Each row has a name. Each piece below is followed by the name of the row it came from, unless a question asks for something else. Each question is about the rows just above it. Some pieces are copies with a little noise.

j_147: [173,85,141,224,137,106,167,52,71]
j_949: [150,85,141,224,137,106,167,52,71]
j_784: [169,148,41,174,143,190,45,199,96]
j_103: [173,85,141,224,137,106,167,149,201]
j_461: [110,187,53,101,110,176,70,168,109]
Right after [101] comes
[110]
The entry that follows [143]:
[190]
which: [111,187,51,100,109,176,70,168,109]
j_461

j_323: [171,178,133,126,123]
j_830: [232,168,111,113,83]
j_799: [178,171,130,131,98]
Which row holds this, read backwards? [83,113]
j_830
which: [178,171,130,131,98]
j_799

j_743: [177,136,199,125,128,137,154,131,199,121,114,130,186,108,122,125,189,188,139,127,97,112,123,206,189,99,167,224,130,108,154,61,198]
j_419: [167,133,186,145,129,137,164,115,198,117,78,134,171,140,109,116,159,205,153,121,110,117,123,197,225,63,177,176,137,70,134,53,170]
j_542: [136,199,125,130,137,156,163,113,231,133,98,110,170,139,98,127,148,217,136,101,100,113,122,186,163,76,193,170,142,102,119,48,172]
j_282: [177,136,199,125,128,137,154,131,199,121,114,130,186,108,122,125,189,199,139,127,97,112,123,206,189,99,167,224,130,108,154,61,178]
[177,136,199,125,128,137,154,131,199,121,114,130,186,108,122,125,189,188,139,127,97,112,123,206,189,99,167,224,130,108,154,61,198] is in which row?
j_743
which: [177,136,199,125,128,137,154,131,199,121,114,130,186,108,122,125,189,199,139,127,97,112,123,206,189,99,167,224,130,108,154,61,178]
j_282

j_649: [132,219,155,48,129]
j_148: [48,129,218,167,216]
j_495: [198,134,131,48,190]
j_116: [146,222,157,48,128]
j_348: [129,165,217,48,142]
j_55: [180,128,137,48,206]
j_204: [218,167,129,48,140]
j_237: [131,131,196,48,193]
j_988: [128,180,137,48,128]
j_575: [133,132,197,48,191]
which: [131,219,155,48,129]
j_649
which: [131,131,195,48,193]
j_237
What comes right after [134] in the named rows?
[131]
Which row holds [137,128,180] read backwards?
j_55
Which row holds [218,167,129,48]?
j_204
[129,165,217,48] is in which row?
j_348

j_247: [138,101,156,159,129,227,143,161,105,85,181,73,123]
j_232: [134,177,163,158,172,159,184,109,95,142,75,185,78]
j_823: [214,68,147,170,194,168,188,96,140,139,82,186,75]
j_772: [107,173,130,72,105,60,93,99,147,121,163,102,122]
j_656: [107,173,130,72,105,60,93,99,147,102,182,69,88]
j_595: [82,167,72,171,116,140,94,135,101,132,75,188,162]
[181,85,105,161,143,227,129,159,156,101,138] is which row, read backwards?
j_247
[122,102,163,121,147,99,93,60,105,72,130,173,107] is which row reordered?
j_772

j_487: [194,104,195,65]
j_775: [87,166,114,95]
j_482: [120,95,101,205]
j_263: [148,152,53,225]
j_852: [61,220,26,192]
j_332: [135,114,149,98]
[192,26] is which row, read backwards?
j_852
which: [120,94,101,205]
j_482

j_901: [107,146,147,150,143]
j_897: [156,143,110,126,25]
j_973: [135,129,157,130,98]
j_108: [105,101,175,134,80]
j_728: [117,97,156,145,110]
j_874: [130,103,110,147,90]
j_892: [101,123,150,122,97]
j_623: [106,146,147,97,122]
Which row holds this, read backwards? [130,157,129,135]
j_973
Put [122,101,123,97,150] back in order: which row is it?
j_892
which: [101,123,150,122,97]
j_892
The entry that follows [107]:
[146]
which: [156,145,110]
j_728
Right after [126] comes
[25]

j_127: [189,135,73,32,78,62,162,157]
j_863: [131,125,167,149,171,109,169,122]
j_490: [112,69,102,95,86,196,159,129]
j_714: [162,80,116,74,82,166,73,50]
j_793: [172,58,73,124,108,100,102,197]
j_222: [199,134,121,145,161,109,172,151]
j_132: [95,159,69,86,113,196,129,102]
j_432: [158,159,142,91,78,67,200,141]
j_335: [124,151,190,106,105,70,150,142]
j_229: [144,107,130,141,216,58,218,57]
j_811: [169,170,131,157,226,86,108,23]
j_875: [144,182,84,187,180,115,158,163]
Which row holds these entries in another order? [69,86,95,102,113,129,159,196]
j_132
The row with [159,69,86,113,196] is
j_132
Right after [218] comes
[57]

j_400: [129,190,251,194,106,228]
j_230: [108,73,111,215,193,199]
j_989: [154,183,176,82,166,234]
j_19: [119,116,99,115,62,5]
j_276: [124,129,107,99,58,8]
j_284: [98,61,76,194,106,40]
j_345: [102,70,78,179,94,27]
j_816: [111,193,199,109,215,73]
j_671: [141,150,163,128,190,251]
which: [150,163,128,190]
j_671
The row with [128,190,251] is
j_671
Which row holds [166,234]?
j_989
Put [73,108,111,193,199,215] back in order: which row is it?
j_230

j_315: [151,59,56,13,109,70,17,123,110]
j_706: [196,108,160,246,168,162,178,145,198]
j_80: [131,75,49,253,171,161,230,191,151]
j_435: [131,75,49,253,171,161,230,191,180]
j_895: [150,111,124,47,162,150,176,114,64]
j_156: [60,157,208,21,68,77,41,51,73]
j_451: [93,71,117,19,95,64,28,98,87]
j_535: [17,114,187,9,101,56,34,27,51]
j_370: [166,104,60,14,159,160,215,168,53]
j_971: [222,144,225,249,97,154,224,201,202]
j_320: [108,246,145,197,168,198,178,160,162]
Which row holds these entries in another order? [198,145,178,162,168,246,160,108,196]
j_706
Which row holds [162,168] read backwards?
j_706

j_296: [126,129,125,128,127,127,100,132,131,147,108,133,132]
j_854: [128,131,131,120,131,129,117,118,119,132,129,130,145]
j_844: [128,126,125,134,126,127,127,136,135,132,122,128,119]
j_643: [117,123,83,169,119,119,21,175,189,248,18,152,143]
j_95: [130,128,132,125,129,129,148,122,122,112,145,124,128]
j_659: [126,143,135,96,140,129,65,90,95,163,116,140,206]
j_369: [129,127,132,127,128,129,145,127,125,112,140,124,128]
j_74: [130,128,133,124,129,129,146,122,121,112,144,124,127]
[119,119,21,175,189,248,18,152,143] is in which row?
j_643
Which row holds this, read backwards? [163,95,90,65,129,140,96]
j_659
Which row holds [136,127,127,126] read backwards?
j_844
which: [126,129,125,128,127,127,100,132,131,147,108,133,132]
j_296

